[[58 55]
 [70 40]
 [39 68]
 [67 50]]
->
[55 70]

[[ 57  34]
 [ 79  27]
 [ 10  30]
 [-13   2]
 [ -8  -1]]
->
[34 79]

[[-53  71 -75]
 [  9   1 -82]]
->
[-75   1]

[[-42  49]
 [  8   9]
 [-35  -6]
 [ -6  12]
 [  3 -74]]
->
[49  8]

[[ 14   2  -7 -13  40]
 [-52  18  -3  16  16]
 [-50  17  -3  15  14]
 [-88  31  17  55  25]]
->
[40 16 -3 31]

[[-41  12 -44 -10 -86]
 [-30   6 -40 -11 -44]
 [-35   8 -45 -10 -66]]
->
[-86 -11 -45]

[[-52 -19  47  76]
 [-47  -6  47 -34]
 [ 43  19  47  67]]
->
[76 47 19]

[[ 65  36]
 [-13  37]
 [ 10  24]]
->
[ 36 -13]
---
[[-11   4   0  35  -3 -32  39]
 [-20 -22  21  22   0   8  37]
 [ -4   8 -46   5  16  15 -14]
 [ 13  -9   6 -38   8  -3 -40]
 [-23 -19 -40  64  35 -17  44]
 [ -7  -9  14  10   0   8   9]
 [-17  47 -37  10 -23  59   3]
 [ 21 -35  31 -19  11 -13 -22]
 [  4   7  44 -31 -33  -6  -1]
 [ 44  15  67 -60 -47 -79 -16]
 [ 10 -38  -3   0  31 -21 -19]]
->
[[-11 -20  -4  13 -23  -7 -17  21   4  44  10]
 [  4 -22   8  -9 -19  -9  47 -35   7  15 -38]
 [  0  21 -46   6 -40  14 -37  31  44  67  -3]
 [ 35  22   5 -38  64  10  10 -19 -31 -60   0]
 [ -3   0  16   8  35   0 -23  11 -33 -47  31]
 [-32   8  15  -3 -17   8  59 -13  -6 -79 -21]
 [ 39  37 -14 -40  44   9   3 -22  -1 -16 -19]]

[[  2   2  41 -68  -8  -7 -64]
 [  0   1   9  -8  -1   4  -9]
 [ 51 -32  70 -67  60 -56 -44]
 [  5  -2   5 -28  -4   0 -22]
 [ 44 -25  77 -57  56 -55 -45]
 [ 38 -27   9 -51  20 -46 -32]
 [ 20 -12   5 -26   8 -25 -14]
 [ 55 -29  75 -69  62 -67 -46]
 [  8  -2  20 -61 -10  -8 -59]
 [ 26 -13  63 -46  41 -39 -37]]
->
[[  2   0  51   5  44  38  20  55   8  26]
 [  2   1 -32  -2 -25 -27 -12 -29  -2 -13]
 [ 41   9  70   5  77   9   5  75  20  63]
 [-68  -8 -67 -28 -57 -51 -26 -69 -61 -46]
 [ -8  -1  60  -4  56  20   8  62 -10  41]
 [ -7   4 -56   0 -55 -46 -25 -67  -8 -39]
 [-64  -9 -44 -22 -45 -32 -14 -46 -59 -37]]

[[-14 -39  31 -36  59 -34  34 -20]
 [  4  16 -27  19   4  23 -34  -9]
 [ -2  21 -31  16   2  27 -20 -36]
 [  0  21 -25   2   7  13 -29  -3]
 [ 66 -37   7   6 -13 -48 -20  23]]
->
[[-14   4  -2   0  66]
 [-39  16  21  21 -37]
 [ 31 -27 -31 -25   7]
 [-36  19  16   2   6]
 [ 59   4   2   7 -13]
 [-34  23  27  13 -48]
 [ 34 -34 -20 -29 -20]
 [-20  -9 -36  -3  23]]

[[-2 60 -1]
 [-5 75  2]]
->
[[-2 -5]
 [60 75]
 [-1  2]]

[[ -4  25 -58 -11   6  10  -6   2  -4  24  17  -2]
 [-44 -11 -17   6   1  11   8  -5  -9  29  17   1]
 [-41 -14 -20   6   3  -1  -3  13  18  45  -6  -8]
 [ 20  -9  38   0   7  -7   9   1  -9 -23  11   8]
 [ 66  29 -23  -2 -10 -14   2   2   1 -69  -4   5]
 [ -8  -9  45  -6  -2  -6  -4  -1   5   7 -27   0]
 [ 19  -7  -5  -7  13   4  -7  -8 -28 -21  31  -2]]
->
[[ -4 -44 -41  20  66  -8  19]
 [ 25 -11 -14  -9  29  -9  -7]
 [-58 -17 -20  38 -23  45  -5]
 [-11   6   6   0  -2  -6  -7]
 [  6   1   3   7 -10  -2  13]
 [ 10  11  -1  -7 -14  -6   4]
 [ -6   8  -3   9   2  -4  -7]
 [  2  -5  13   1   2  -1  -8]
 [ -4  -9  18  -9   1   5 -28]
 [ 24  29  45 -23 -69   7 -21]
 [ 17  17  -6  11  -4 -27  31]
 [ -2   1  -8   8   5   0  -2]]

[[-26  13  42   7  73 -75 -36  53  47 -16]
 [ 29   0  -8  11 -76  66  39 -84 -67  18]
 [ -1   4  -3 -15   4  -1   9   9 -13  -3]]
->
[[-26  29  -1]
 [ 13   0   4]
 [ 42  -8  -3]
 [  7  11 -15]
 [ 73 -76   4]
 [-75  66  -1]
 [-36  39   9]
 [ 53 -84   9]
 [ 47 -67 -13]
 [-16  18  -3]]

[[ 24 -32 -28 -10 -66  59]
 [ -8 -27 -38 -31  -2 -35]
 [ 14 -30 -40 -25 -36   8]
 [-39 -34 -31 -14 -49  27]
 [-28 -37 -26  -6 -76  69]]
->
[[ 24  -8  14 -39 -28]
 [-32 -27 -30 -34 -37]
 [-28 -38 -40 -31 -26]
 [-10 -31 -25 -14  -6]
 [-66  -2 -36 -49 -76]
 [ 59 -35   8  27  69]]

[[ -2   0  -1]
 [  5   2  -1]
 [  5   1   1]
 [ -7   0   0]
 [ 13   1  -6]
 [ -4  -1   0]
 [  7   0   2]
 [-78  -2   1]
 [-18  -1 -31]]
->
[[ -2   5   5  -7  13  -4   7 -78 -18]
 [  0   2   1   0   1  -1   0  -2  -1]
 [ -1  -1   1   0  -6   0   2   1 -31]]
